Look-ups in named tables: a row name and a column name give one cell, copied from the table.

moku =
|  | kisaku | zok | bol | sipuput | talalaf |
|---|---|---|---|---|---|
| napus | 58547 | 43035 | 17336 | 33515 | 16363 |
| neravam | 81386 | 88653 | 21092 | 31390 | 14514 |
| tuf | 52074 | 22038 | 10630 | 68765 | 4003 |
| vek | 53259 | 29844 | 13820 | 38890 | 11377 |
| dimibig | 52432 | 24683 | 11092 | 46723 | 6134 |
| sizum | 68123 | 61636 | 19441 | 31741 | 16229 |
| dolud | 52352 | 21991 | 10555 | 67438 | 3724 |

sipuput of neravam is 31390
zok of napus is 43035
kisaku of tuf is 52074
zok of neravam is 88653
kisaku of vek is 53259
zok of sizum is 61636
bol of napus is 17336
talalaf of sizum is 16229
talalaf of tuf is 4003
talalaf of vek is 11377
zok of vek is 29844
talalaf of dolud is 3724
sipuput of napus is 33515
kisaku of dimibig is 52432
sipuput of sizum is 31741
bol of vek is 13820

detidiv:
,zas,topar,bel,viget,timen
kob,-253,-217,223,493,-210
luvi,-657,212,801,-33,-786
barirem,-538,-286,541,701,-496
tanil,279,498,522,-345,-53
golubu,255,549,515,-424,53
sadure,-507,-329,268,698,-409
sog,-275,202,595,14,-447
lamise,41,613,471,-434,7
tel,64,598,685,-371,-199
sis,-308,-292,185,512,-332

topar of sadure: -329
timen of barirem: -496
timen of sog: -447
bel of golubu: 515
timen of kob: -210
timen of luvi: -786
timen of tanil: -53
zas of tel: 64
topar of golubu: 549
topar of lamise: 613
zas of sis: -308
bel of sis: 185
topar of tanil: 498
zas of sadure: -507
topar of barirem: -286

Table sadizi
|  | lodek | kavak | gevanu | lokatu | bip | kav | delo |
|---|---|---|---|---|---|---|---|
| vigifi | 501 | 388 | 463 | 445 | 361 | 426 | 279 |
| pebenal | 428 | 143 | 349 | 446 | 563 | 348 | 222 |
| kiz | 530 | 435 | 511 | 377 | 397 | 362 | 343 |
| sesapas | 111 | 377 | 603 | 208 | 354 | 371 | 365 |
| mil | 323 | 522 | 348 | 334 | 774 | 115 | 392 |

kav of sesapas is 371
lokatu of mil is 334
lodek of kiz is 530
delo of pebenal is 222
bip of mil is 774
kavak of pebenal is 143
lokatu of kiz is 377
lokatu of vigifi is 445
delo of sesapas is 365
kav of mil is 115
kavak of vigifi is 388
gevanu of mil is 348
gevanu of vigifi is 463
lodek of pebenal is 428
kav of kiz is 362

zovubuk =
         kogi  dis  kedafur  tev  nos  tapup  gug  kegir  dar
molobe     49   42       49   49   72     56   61     55   59
pomilob    17    1       16   77    5     72   47     62   62
pifeme     59   53       58   37   44     57   41     51   48
rasipe     54   50       49   32   48     56   54     57   40
kivobu     89   45       31   91   77     88   23     23   17

pomilob, dis => 1
pomilob, nos => 5
pifeme, kegir => 51
kivobu, tapup => 88
pomilob, kogi => 17
molobe, gug => 61
kivobu, kogi => 89
rasipe, kegir => 57
molobe, tapup => 56
rasipe, kedafur => 49
pifeme, dar => 48
pifeme, gug => 41
kivobu, gug => 23
kivobu, kegir => 23
kivobu, nos => 77
kivobu, dis => 45

gaki =
	kalerut	gumu	basite	nusuv	goni	kor	vome	pil
lunamis	67	57	32	24	75	72	65	63
gibomeg	46	26	74	59	49	23	17	28
mozasi	47	17	83	53	51	27	19	23
vuv	78	52	27	23	72	66	64	75
virenot	51	26	78	61	50	27	17	27
robudo	23	58	65	76	14	44	52	39
zum	75	63	32	30	71	74	69	76
begazo	45	20	75	56	49	28	19	23
dafinoz	45	88	36	58	45	79	75	75
kemep	71	64	30	32	64	73	72	75
dez	80	43	32	29	83	66	62	69
bef	46	24	75	54	49	21	19	22
gudedot	72	51	27	28	77	70	66	69
kavozan	74	59	32	27	68	64	68	71

mozasi, goni: 51
gibomeg, nusuv: 59
dez, nusuv: 29
kemep, nusuv: 32
dafinoz, pil: 75
gudedot, pil: 69
zum, kalerut: 75
kavozan, basite: 32
bef, basite: 75
begazo, basite: 75
mozasi, kor: 27
zum, basite: 32
vuv, kalerut: 78
begazo, kor: 28
virenot, kor: 27

Table kun
columns: meb, fakos, nak, lidole, fisufik, mif, devik
moz: [471, 773, 372, 574, 666, 408, 873]
ketin: [433, 825, 395, 534, 661, 378, 894]
ninu: [634, 139, 594, 538, 370, 676, 111]
pes: [394, 532, 663, 328, 396, 461, 364]
pasag: [451, 787, 374, 554, 659, 390, 877]
femaf: [456, 750, 385, 547, 639, 402, 831]
pek: [374, 510, 653, 303, 372, 444, 335]
lup: [350, 573, 683, 280, 382, 427, 372]
nunu: [440, 806, 372, 546, 662, 378, 893]
fevi: [389, 538, 671, 321, 394, 459, 363]
nif: [636, 131, 591, 540, 368, 679, 105]
domotiz: [495, 731, 361, 595, 663, 428, 848]

devik of pasag is 877
lidole of pasag is 554
fakos of ketin is 825
fisufik of ninu is 370
fakos of moz is 773
nak of lup is 683
fisufik of pes is 396
mif of pek is 444
mif of pasag is 390
mif of nunu is 378
fakos of lup is 573
meb of pek is 374
meb of femaf is 456
nak of nif is 591
fisufik of pasag is 659
lidole of pek is 303
lidole of lup is 280
nak of ketin is 395
lidole of moz is 574
lidole of femaf is 547
Row with the largest mif: nif

vofela
|  | rek | raliga |
|---|---|---|
| pivo | 97 | 160 |
| pizasa | 74 | 195 |
| mukabo | 136 | 122 |
| gif | 26 | 203 |
| runasa | 121 | 113 |
| vodo | 114 | 184 |
| besaf | 95 | 161 |
| kefe | 95 | 174 |
| vef | 83 | 183 |
| zedi | 87 | 188 |

raliga of pivo = 160
rek of gif = 26
raliga of kefe = 174
raliga of pizasa = 195
rek of besaf = 95
rek of mukabo = 136
raliga of vodo = 184
raliga of vef = 183
raliga of besaf = 161
rek of pizasa = 74
rek of pivo = 97

kuva:
	neku	lum	vop	podu	vakelen
riseri	143	35	99	80	57
tefibop	23	197	179	181	174
lag	50	189	184	173	166
pegurem	28	199	175	174	168
sufude	218	37	134	109	72
fonu	62	78	59	53	49
temep	43	201	176	173	177
sef	48	205	174	190	187
muf	64	104	49	41	57
puvutob	23	108	33	49	48
tev	45	201	166	166	177
pup	62	77	56	48	51
lev	221	30	129	107	70

podu of temep = 173
vop of tefibop = 179
lum of pegurem = 199
neku of sef = 48
lum of puvutob = 108
podu of sufude = 109
neku of riseri = 143
vop of temep = 176
vop of lev = 129
vakelen of temep = 177
vop of tev = 166
vakelen of fonu = 49
neku of sufude = 218

tupuzem:
         daripit    dor  kufin   budo
vafup      22.95  32.05  46.41  59.55
vonod      34.90  21.41  37.38  41.68
kisezin    33.75  46.91  38.64  16.35
rekolo     42.47  35.05  44.83  54.50
kun        37.85  50.92  42.33  32.12
bal        39.86  34.39  38.76  44.43
veg        42.02  43.99  43.64  35.99
kas        61.24  23.40  34.47  44.17
raf         9.95  49.88  38.44  33.65
muto       29.90  31.63  41.63  49.46
sefivap    36.74  43.96  45.47  38.34
lor        37.88  43.74  44.94  54.30
lise       27.85  32.48  39.54  78.36

muto, budo: 49.46
kisezin, budo: 16.35
vafup, daripit: 22.95
rekolo, budo: 54.50
sefivap, kufin: 45.47
raf, budo: 33.65
Which row has the largest daripit? kas

